Here is a tiny trained network, its code and every weight. The questions are about switching its units off for an input and a target symbol, where a switched-off unit gives its printed mean instead of its output.

import numpy as np


def w(rows, s, z=0):
    codes = np.array(rows[::2]) - 128.0
    scale = np.full(codes.shape[1], s)
    scale[-1] = z or s
    return codes * scale


def norm(h):
    return h / np.sqrt((h * h).mean(-1, keepdims=True) + 1e-5)


def f(y):
    return np.maximum(y, 0)


def softmax(a):
    e = np.exp(a - a.max(-1, keepdims=True))
    return e / e.sum(-1, keepdims=True)


def log_softmax(a):
    a = a - a.max(-1, keepdims=True)
    return a - np.log(np.exp(a).sum(-1, keepdims=True))


def net(x, mask):
    ids = ['ΓΛΞεζησ'.index(c) for c in x.split()]
    T = len(ids)
    res = E[ids] + P[:T]
    r = norm(res)
    for j in range(3):
        rows = slice(2 * j, 2 * j + 2)
        q, k, v = (r @ M[0][rows].T for M in (Q, K, V))
        z = softmax(np.where(np.tri(T) > 0, q @ k.T / 2**0.5, -1e9)) @ v
        o = O[0][rows]
        res = res + np.where(mask[j], z, o[:, -1]) @ o[:, :-1]
    y = f(norm(res) @ A[0][:, :-1].T + A[0][:, -1])
    res = res + np.where(mask[3:7], y, B[0][:, -1]) @ B[0][:, :-1]
    return log_softmax(norm(res)[-1] @ U[:, :-1].T + U[:, -1])


Q, K, V, O, A, B = {}, {}, {}, {}, {}, {}
E = w([
[156,86,189,104,96,115],'Γ',
[65,92,113,133,136,79],'Λ',
[62,86,166,143,131,79],'Ξ',
[102,86,94,117,124,83],'ε',
[102,111,98,96,189,163],'ζ',
[100,253,107,103,43,97],'η',
[158,76,135,93,95,107],'σ',
],0.026)
P = w([
[130,105,96,130,119,119],'0',
[112,103,113,61,114,95],'1',
[94,80,101,98,91,149],'2',
[173,115,84,165,156,74],'3',
[120,130,133,34,146,84],'4',
[114,96,90,149,104,156],'5',
[207,89,100,160,177,75],'6',
[66,127,126,30,91,151],'7',
[119,88,75,181,88,181],'8',
[189,199,147,91,191,61],'9',
[89,100,174,2,92,160],'10',
[150,73,154,159,153,76],'11',
],0.015)
Q[0] = w([
[177,177,98,2,146,88],'H0',
[171,179,136,121,152,70],'H0',
[124,183,109,129,84,128],'H1',
[168,120,128,202,157,129],'H1',
[155,22,122,253,159,180],'H2',
[17,90,116,90,31,224],'H2',
],0.036)
K[0] = w([
[80,196,118,136,43,183],'H0',
[88,145,134,54,103,137],'H0',
[124,41,126,149,153,143],'H1',
[125,107,154,69,170,83],'H1',
[200,76,149,109,235,40],'H2',
[157,54,98,253,129,169],'H2',
],0.042)
V[0] = w([
[125,63,149,122,167,136],'H0',
[136,114,173,141,168,179],'H0',
[145,72,118,166,175,123],'H1',
[134,58,189,127,196,154],'H1',
[124,126,253,180,56,95],'H2',
[228,124,117,93,75,139],'H2',
],0.051)
O[0] = w([
[120,113,140,184,168,76,191],'H0',
[192,112,67,135,188,130,2],'H0',
[184,108,114,162,212,180,52],'H1',
[217,98,52,146,221,145,54],'H1',
[5,81,48,49,169,133,143],'H2',
[201,164,147,32,161,144,172],'H2',
],0.024,0.019)
A[0] = w([
[119,141,200,222,126,110,119],'N0',
[53,150,106,138,80,164,248],'N1',
[157,204,211,150,169,123,5],'N2',
[178,231,165,61,157,254,21],'N3',
],0.043,0.0023)
B[0] = w([
[137,80,108,67,106,163,254],'N0',
[172,163,114,136,121,132,224],'N1',
[63,199,142,154,174,129,210],'N2',
[134,152,76,141,3,148,216],'N3',
],0.049,0.024)
U = w([
[110,141,214,87,138,217,97],'Γ',
[213,136,156,186,157,142,254],'Λ',
[139,228,75,139,93,135,140],'Ξ',
[91,141,157,154,126,106,119],'ε',
[158,8,144,137,94,191,4],'ζ',
[77,105,73,238,145,115,81],'η',
[164,135,85,57,182,143,205],'σ',
],0.013,0.0046)

Each question gives the input, a string of symbols that net reads in full, and the target symbol t.
The units are the heads (2 rows each of Q, K, V and O) and the neurons (one row each of A and B). Each row of codes is followed by its name. A weight is (code - 128) times the scale printed after its matrix; where a second scale follows, it is the last column's (O, A, B and U).
mask holds one flag per unit, heads first, then neurons. A switched-off unit (its flag False) gives its mean, the last column of its rows in O or B, instead of its output. The means were averaged over made-up inputs and are rounded, as every weight is.
A unit's drop is (log p(t) with every unit on - log p(t) with that unit switched off) / (log p(t) with every unit on - log p(t) with every unit switched off).
The circuit of an input: a set's keep is (log p(t) with only the set's units on - log p(t) with every unit switched off) / (log p(t) with every unit on - log p(t) with every unit switched off). Starting from all 7 units, units are removed one at a time, each time the one whose removal leaves the highest keep (on an exact tie, the one counted first), for as long as the keep stays at least 0.8.
units of the circuit, in order: the units of the circuit, biggest drop first
top k neurons: the k neurons with the biggest drops, biggest first
heads that matter: for each layer, one digit per head in row order, 1 if its drop is at least 0.15 and else 0, layers parted by /
drop when u is switched off: that unit's drop, to one decimal
input Γ ζ Λ σ Ξ ζ ε, target η: units of the circuit, in order	(H2)
input Γ ζ Γ σ ε Γ Λ, target Γ: units of the circuit, in order	(N0 N2 H2 N3)
input σ Λ ε Γ, target ζ: units of the circuit, in order	(H2 N0)
input ζ σ ε Γ Ξ, target Γ: heads that matter	001
input Γ η Λ Ξ, target ε: top 2 neurons	(N3 N0)
input η η Λ, target ε: heads that matter	010
input Λ Γ Ξ, target ζ: heads that matter	001
input Λ Ξ Ξ ε ζ Λ ε ε ζ Γ, target Γ: units of the circuit, in order	(N2 N0 H2 N3)
input Γ η σ ζ ζ σ σ σ ζ ε, target Γ: heads that matter	110
input σ σ Ξ Ξ Λ Γ ε, target ζ: units of the circuit, in order	(N0 H2)
input Γ Γ η Ξ Γ Γ ζ Γ ζ Λ Γ Γ, target ε: heads that matter	010
input ζ ζ Ξ Λ Λ Γ Λ, target ζ: units of the circuit, in order	(N0 H2)
input Γ ζ Ξ, target σ: drop when H2 is switched off	0.4
input Γ Λ ζ, target σ: units of the circuit, in order	(H2)
input ζ ζ ε ε Γ, target Γ: drop when N2 is switched off	0.9
input Γ ε Γ ζ, target Γ: drop when N0 is switched off	1.1
